Below are the code and all the weights of a small trained network. Each question names an input and a class and asks about switching units off, where a switched-off unit gives its printed mean instead of its output.

import numpy as np


def w(rows, s, z=0):
    codes = np.array(rows[::2]) - 128.0
    scale = np.full(codes.shape[1], s)
    scale[-1] = z or s
    return codes * scale


def f(y):
    return np.maximum(y, 0)


def log_softmax(a):
    a = a - a.max(-1, keepdims=True)
    return a - np.log(np.exp(a).sum(-1, keepdims=True))


def net(x, mask):
    res = np.array(x, float).reshape(1, 8) / 4 @ E
    y = f(res @ A[0][:, :-1].T + A[0][:, -1])
    res = res + np.where(mask, y, B[0][:, -1]) @ B[0][:, :-1]
    return log_softmax(res[-1] @ U[:, :-1].T + U[:, -1])


A, B = {}, {}
E = w([
[131,124,131,122,130,133,124],'x0',
[103,66,14,141,155,142,126],'x1',
[148,122,143,113,116,156,246],'x2',
[130,128,129,123,128,131,127],'x3',
[107,37,128,77,70,61,119],'x4',
[176,94,152,74,156,175,96],'x5',
[175,124,110,158,16,167,107],'x6',
[198,181,75,72,132,85,148],'x7',
],0.011)
A[0] = w([
[159,81,146,66,114,106,112,99],'neuron 0',
[196,91,122,188,94,124,115,29],'neuron 1',
[191,119,190,135,102,116,124,113],'neuron 2',
[106,148,160,106,117,109,126,139],'neuron 3',
[158,141,110,164,42,188,106,62],'neuron 4',
[156,173,96,221,158,170,190,170],'neuron 5',
[155,109,109,154,42,117,132,46],'neuron 6',
[100,112,128,119,94,64,101,131],'neuron 7',
[155,138,83,141,69,160,109,21],'neuron 8',
[104,100,151,169,123,150,111,44],'neuron 9',
[143,178,151,92,101,108,118,47],'neuron 10',
[102,84,173,207,135,170,90,110],'neuron 11',
[148,121,131,129,167,90,139,38],'neuron 12',
[180,144,88,103,144,72,158,36],'neuron 13',
[122,164,124,155,135,111,85,214],'neuron 14',
[108,107,158,117,194,110,136,45],'neuron 15',
[122,137,135,130,130,115,24,175],'neuron 16',
[89,89,92,95,81,95,115,5],'neuron 17',
[119,96,28,134,118,187,127,62],'neuron 18',
[76,246,101,162,126,142,157,160],'neuron 19',
[113,126,128,153,184,68,145,35],'neuron 20',
[124,204,198,115,50,72,99,111],'neuron 21',
[192,178,60,91,93,113,104,49],'neuron 22',
[116,97,77,135,139,150,140,71],'neuron 23',
[127,133,15,140,150,134,142,94],'neuron 24',
[100,112,121,139,84,42,151,127],'neuron 25',
[142,153,150,50,87,115,132,135],'neuron 26',
[148,85,131,113,118,169,241,193],'neuron 27',
[86,65,160,177,119,144,127,61],'neuron 28',
[170,170,78,72,125,115,88,67],'neuron 29',
[202,96,201,164,135,107,192,143],'neuron 30',
[185,162,94,131,158,46,127,63],'neuron 31',
[142,145,104,114,135,78,19,150],'neuron 32',
[99,105,153,86,192,73,133,110],'neuron 33',
[115,224,193,107,114,134,113,93],'neuron 34',
[66,115,144,138,138,171,126,51],'neuron 35',
[102,84,141,72,92,107,181,159],'neuron 36',
[204,84,143,142,63,118,88,111],'neuron 37',
[178,139,131,125,174,201,113,164],'neuron 38',
],0.011,0.003)
B[0] = w([
[123,128,79,159,112,220,86,211],'neuron 0',
[123,190,127,113,154,145,158,179],'neuron 1',
[74,156,106,107,160,107,103,198],'neuron 2',
[122,124,129,106,168,121,78,168],'neuron 3',
[57,202,69,107,194,129,199,224],'neuron 4',
[140,38,84,159,127,158,77,233],'neuron 5',
[106,161,96,126,208,167,167,213],'neuron 6',
[176,112,74,143,111,157,97,217],'neuron 7',
[97,193,91,104,158,149,164,186],'neuron 8',
[119,104,194,142,76,139,161,178],'neuron 9',
[107,127,186,82,124,132,105,174],'neuron 10',
[199,153,212,112,73,129,151,231],'neuron 11',
[92,160,110,121,116,159,153,154],'neuron 12',
[153,139,207,122,28,162,171,197],'neuron 13',
[191,93,84,140,128,101,130,199],'neuron 14',
[86,185,94,158,124,132,202,182],'neuron 15',
[175,109,83,183,137,49,169,246],'neuron 16',
[119,96,149,141,153,168,118,211],'neuron 17',
[56,107,164,45,188,95,98,222],'neuron 18',
[144,87,109,173,123,194,75,227],'neuron 19',
[113,192,118,98,186,172,172,178],'neuron 20',
[96,92,133,49,170,109,107,247],'neuron 21',
[160,127,171,108,70,173,171,216],'neuron 22',
[95,100,195,46,157,60,127,182],'neuron 23',
[76,88,189,53,138,95,77,228],'neuron 24',
[136,108,106,164,110,210,52,224],'neuron 25',
[130,124,133,134,103,113,100,202],'neuron 26',
[161,101,76,184,97,1,163,247],'neuron 27',
[141,134,175,102,67,163,174,211],'neuron 28',
[154,122,212,124,57,146,147,204],'neuron 29',
[134,102,124,125,153,65,121,204],'neuron 30',
[172,132,181,114,54,167,178,201],'neuron 31',
[158,107,109,197,109,64,179,254],'neuron 32',
[113,251,83,168,206,212,152,217],'neuron 33',
[112,90,113,55,173,105,87,214],'neuron 34',
[165,141,197,81,54,142,189,175],'neuron 35',
[190,64,96,197,176,205,40,229],'neuron 36',
[138,152,84,134,180,147,153,235],'neuron 37',
[155,94,100,205,149,178,49,213],'neuron 38',
],0.0069,0.0087)
U = w([
[179,104,78,156,120,187,72,29],'0',
[121,224,69,116,150,138,200,63],'1',
[172,139,186,105,43,137,186,75],'2',
[108,111,135,49,144,58,91,77],'3',
[163,128,90,147,109,129,111,254],'4',
[197,114,68,172,112,9,177,94],'5',
[163,129,95,129,111,121,126,237],'6',
],0.013,0.0089)

Each question gives the input, the list of numbers given to net, and the class t.
The units are the neurons (one row each of A and B). Each row of codes is followed by its name. A weight is (code - 128) times the scale printed after its matrix; where a second scale follows, it is the last column's (A, B and U).
mask holds one flag per neuron, in row order. A switched-off neuron (its flag False) gives its mean, the last column of its row in B, instead of its output. The means were averaged over made-up inputs and are rounded, as every weight is.
A unit's drop is (log p(t) with every unit on - log p(t) with that unit switched off) / (log p(t) with every unit on - log p(t) with every unit switched off).
The circuit of an input: a set's keep is (log p(t) with only the set's units on - log p(t) with every unit switched off) / (log p(t) with every unit on - log p(t) with every unit switched off). Starting from the 12 units with the biggest drops (on a tie, the unit counted first), units are removed one at a time, each time the one whose removal leaves the highest keep (on an exact tie, the one counted first), for as long as the keep stays at least 0.8.
circuit, biggest first: the units of the circuit, biggest drop first
top k neurons: the k neurons with the biggest drops, biggest first
input [2,-8,5,8,-8,7,1,1], class 0: circuit, biggest first : neuron 38
input [8,-8,7,7,5,-4,-2,-6], class 3: circuit, biggest first : neuron 21; neuron 30
input [-3,-3,-8,-5,2,-6,4,1], class 5: top 2 neurons : neuron 32; neuron 16
input [-2,7,5,7,5,6,8,-7], class 1: circuit, biggest first : neuron 4; neuron 6; neuron 8
input [3,5,-7,-5,1,-4,0,-6], class 5: top 2 neurons : neuron 16; neuron 32
input [3,-3,-8,5,-2,5,-4,-8], class 2: circuit, biggest first : neuron 11; neuron 35
input [-7,1,0,-5,-7,-1,2,6], class 0: top 2 neurons : neuron 5; neuron 19
input [6,-6,-2,6,-4,-1,-5,3], class 3: top 2 neurons : neuron 34; neuron 21
input [-2,2,-3,-4,-3,1,-6,-5], class 1: circuit, biggest first : neuron 33; neuron 15
input [0,-8,8,4,-1,4,-5,-6], class 3: circuit, biggest first : neuron 34; neuron 30
input [0,7,6,-2,6,-4,6,-5], class 3: top 3 neurons : neuron 18; neuron 23; neuron 24
input [-3,-4,6,2,5,8,-5,-3], class 4: top 3 neurons : neuron 36; neuron 27; neuron 0
input [0,-7,-4,2,6,5,5,6], class 3: top 2 neurons : neuron 21; neuron 2
input [-3,-7,-2,-3,1,7,-8,8], class 1: circuit, biggest first : neuron 33
input [-7,1,8,7,1,-3,-7,5], class 5: top 2 neurons : neuron 27; neuron 4
input [8,0,-1,-5,7,-1,3,8], class 2: top 4 neurons : neuron 13; neuron 22; neuron 29; neuron 31
input [-7,-5,2,1,5,-2,7,-2], class 1: top 2 neurons : neuron 4; neuron 6
input [-6,1,-8,-8,2,-1,-5,-5], class 5: circuit, biggest first : neuron 16; neuron 32
input [-2,-8,-7,-5,-7,0,7,-6], class 3: circuit, biggest first : neuron 21; neuron 34
input [-6,-1,4,-2,-5,-8,6,8], class 2: circuit, biggest first : neuron 22
